Below is a small trained network, with its code and all its weights. Each question gives an input and a class and asks what happens when units are switched off, that is, made to give their printed mean instead of their output.

import numpy as np


def w(rows, s, z=0):
    codes = np.array(rows[::2]) - 128.0
    scale = np.full(codes.shape[1], s)
    scale[-1] = z or s
    return codes * scale


def f(y):
    return y / 2 * (1 + np.tanh(0.7978845608 * (y + 0.044715 * y**3)))


def log_softmax(a):
    a = a - a.max(-1, keepdims=True)
    return a - np.log(np.exp(a).sum(-1, keepdims=True))


def net(x, mask):
    res = np.array(x, float).reshape(1, 6) / 4 @ E
    y = f(res @ A[0][:, :-1].T + A[0][:, -1])
    res = res + np.where(mask, y, B[0][:, -1]) @ B[0][:, :-1]
    return log_softmax(res[-1] @ U[:, :-1].T + U[:, -1])


A, B = {}, {}
E = w([
[126,128,130,129,129,127],'x0',
[173,214,121,79,39,168],'x1',
[123,202,107,255,167,174],'x2',
[141,216,207,102,180,54],'x3',
[116,105,249,81,133,232],'x4',
[218,115,53,63,190,193],'x5',
],0.0085)
A[0] = w([
[81,190,115,206,127,189,38],'neuron 0',
[156,135,50,121,99,28,145],'neuron 1',
[131,39,95,77,51,99,168],'neuron 2',
[160,153,94,138,104,85,34],'neuron 3',
[142,189,93,84,29,158,100],'neuron 4',
[117,166,132,188,155,140,95],'neuron 5',
[103,146,83,176,107,57,79],'neuron 6',
[79,132,146,145,72,94,4],'neuron 7',
[123,151,209,105,176,179,129],'neuron 8',
[82,120,165,176,96,101,111],'neuron 9',
[122,149,148,127,206,104,146],'neuron 10',
[80,114,197,152,93,132,177],'neuron 11',
[33,106,161,193,52,105,63],'neuron 12',
[162,103,146,73,18,63,39],'neuron 13',
[151,182,140,110,74,142,18],'neuron 14',
[124,72,114,151,67,169,154],'neuron 15',
[141,131,103,92,187,182,103],'neuron 16',
[134,110,146,71,134,76,125],'neuron 17',
[213,115,109,153,109,73,59],'neuron 18',
[133,167,58,169,153,92,105],'neuron 19',
[137,175,97,183,146,196,19],'neuron 20',
[138,44,121,173,101,197,159],'neuron 21',
[72,156,133,163,109,140,68],'neuron 22',
[118,99,95,138,63,184,118],'neuron 23',
[52,107,149,99,130,232,121],'neuron 24',
[158,180,157,157,146,115,102],'neuron 25',
[146,120,95,132,110,67,103],'neuron 26',
[72,3,151,184,238,88,38],'neuron 27',
[146,157,81,115,172,162,28],'neuron 28',
[154,119,76,94,236,150,58],'neuron 29',
[134,76,152,92,82,82,90],'neuron 30',
[144,72,70,185,63,134,118],'neuron 31',
[160,185,141,144,36,147,93],'neuron 32',
[151,198,154,85,138,93,97],'neuron 33',
[141,156,155,72,166,71,137],'neuron 34',
],0.011,0.003)
B[0] = w([
[91,107,82,102,147,228,192],'neuron 0',
[152,125,192,139,79,171,215],'neuron 1',
[77,168,127,132,169,183,215],'neuron 2',
[145,102,162,140,120,141,153],'neuron 3',
[132,12,90,151,161,36,202],'neuron 4',
[89,97,121,93,125,166,174],'neuron 5',
[166,133,136,130,107,153,201],'neuron 6',
[151,173,148,93,174,73,162],'neuron 7',
[160,123,167,187,72,142,203],'neuron 8',
[168,182,140,74,175,93,187],'neuron 9',
[84,118,88,187,90,118,176],'neuron 10',
[167,133,145,91,121,127,194],'neuron 11',
[150,165,191,122,205,109,217],'neuron 12',
[125,113,92,97,151,193,192],'neuron 13',
[146,77,133,164,148,86,159],'neuron 14',
[99,201,125,153,113,55,179],'neuron 15',
[176,171,186,71,169,82,170],'neuron 16',
[51,131,103,140,162,179,173],'neuron 17',
[180,141,164,143,104,112,153],'neuron 18',
[148,151,150,128,98,165,197],'neuron 19',
[104,146,104,98,149,174,179],'neuron 20',
[95,149,167,155,136,102,194],'neuron 21',
[151,142,119,71,176,165,156],'neuron 22',
[91,152,141,164,121,67,178],'neuron 23',
[126,106,164,146,78,156,193],'neuron 24',
[61,138,83,142,131,133,164],'neuron 25',
[156,124,174,129,98,180,165],'neuron 26',
[178,10,51,168,123,107,253],'neuron 27',
[128,148,140,84,145,130,155],'neuron 28',
[134,156,184,74,170,67,180],'neuron 29',
[129,128,94,126,159,226,178],'neuron 30',
[94,186,128,155,109,105,193],'neuron 31',
[202,1,69,144,155,103,180],'neuron 32',
[57,139,110,198,128,80,176],'neuron 33',
[74,183,112,163,131,132,182],'neuron 34',
],0.009,0.011)
U = w([
[182,40,62,129,177,77,93],'0',
[197,210,192,13,246,82,85],'1',
[59,162,74,67,177,247,103],'2',
[176,145,239,149,24,183,96],'3',
[2,206,125,181,123,53,88],'4',
[127,148,137,97,133,129,254],'5',
],0.0095,0.015)

Each question gives the input, the list of numbers given to net, and the class t.
The units are the neurons (one row each of A and B). Each row of codes is followed by its name. A weight is (code - 128) times the scale printed after its matrix; where a second scale follows, it is the last column's (A, B and U).
mask holds one flag per neuron, in row order. A switched-off neuron (its flag False) gives its mean, the last column of its row in B, instead of its output. The means were averaged over made-up inputs and are rounded, as every weight is.
A unit's drop is (log p(t) with every unit on - log p(t) with that unit switched off) / (log p(t) with every unit on - log p(t) with every unit switched off).
The circuit of an input: a set's keep is (log p(t) with only the set's units on - log p(t) with every unit switched off) / (log p(t) with every unit on - log p(t) with every unit switched off). Starting from the 12 units with the biggest drops (on a tie, the unit counted first), units are removed one at a time, each time the one whose removal leaves the highest keep (on an exact tie, the one counted first), for as long as the keep stays at least 0.8.
circuit, biggest first: the units of the circuit, biggest drop first
unit that matters most: the unit with the biggest drop
k most important neurons: the k neurons with the biggest drops, biggest first
drop when u is switched off: that unit's drop, to one decimal
input [-7,-6,6,7,7,0], class 3: unit that matters most => neuron 8
input [0,1,7,-8,3,-4], class 4: 2 most important neurons => neuron 15; neuron 23
input [-7,-6,-4,6,-8,4], class 3: circuit, biggest first => neuron 1; neuron 26
input [2,0,-4,-3,2,4], class 1: circuit, biggest first => neuron 16; neuron 27
input [-1,-7,8,-2,-5,3], class 2: 2 most important neurons => neuron 0; neuron 20
input [-7,6,7,6,6,3], class 2: 2 most important neurons => neuron 0; neuron 27
input [4,5,-1,7,3,4], class 4: 3 most important neurons => neuron 33; neuron 27; neuron 34
input [-6,6,-4,6,5,-4], class 0: circuit, biggest first => neuron 32; neuron 4
input [5,6,-8,-2,2,-1], class 2: 3 most important neurons => neuron 2; neuron 13; neuron 27
input [0,-1,8,8,3,2], class 2: 2 most important neurons => neuron 0; neuron 5
input [-2,-7,8,6,-1,-6], class 2: circuit, biggest first => neuron 0; neuron 5
input [-3,-7,-2,6,8,-3], class 3: 2 most important neurons => neuron 8; neuron 4
input [6,-4,5,0,2,-6], class 1: 2 most important neurons => neuron 12; neuron 9
input [3,-3,8,2,-3,7], class 2: 4 most important neurons => neuron 0; neuron 20; neuron 12; neuron 5
input [4,8,4,-1,-8,-3], class 0: circuit, biggest first => neuron 32
input [2,8,8,-7,-2,4], class 0: 2 most important neurons => neuron 4; neuron 32
input [8,7,8,7,6,3], class 2: 2 most important neurons => neuron 0; neuron 27
input [-7,-5,-5,-5,0,7], class 1: 2 most important neurons => neuron 29; neuron 16
input [5,3,4,-1,-2,-5], class 1: drop when neuron 12 is switched off => 0.2
input [-3,2,-2,7,7,2], class 3: circuit, biggest first => neuron 8
input [-4,-7,2,4,5,-5], class 0: drop when neuron 27 is switched off => 1.2
input [0,4,4,8,-8,-3], class 3: drop when neuron 3 is switched off => 0.1
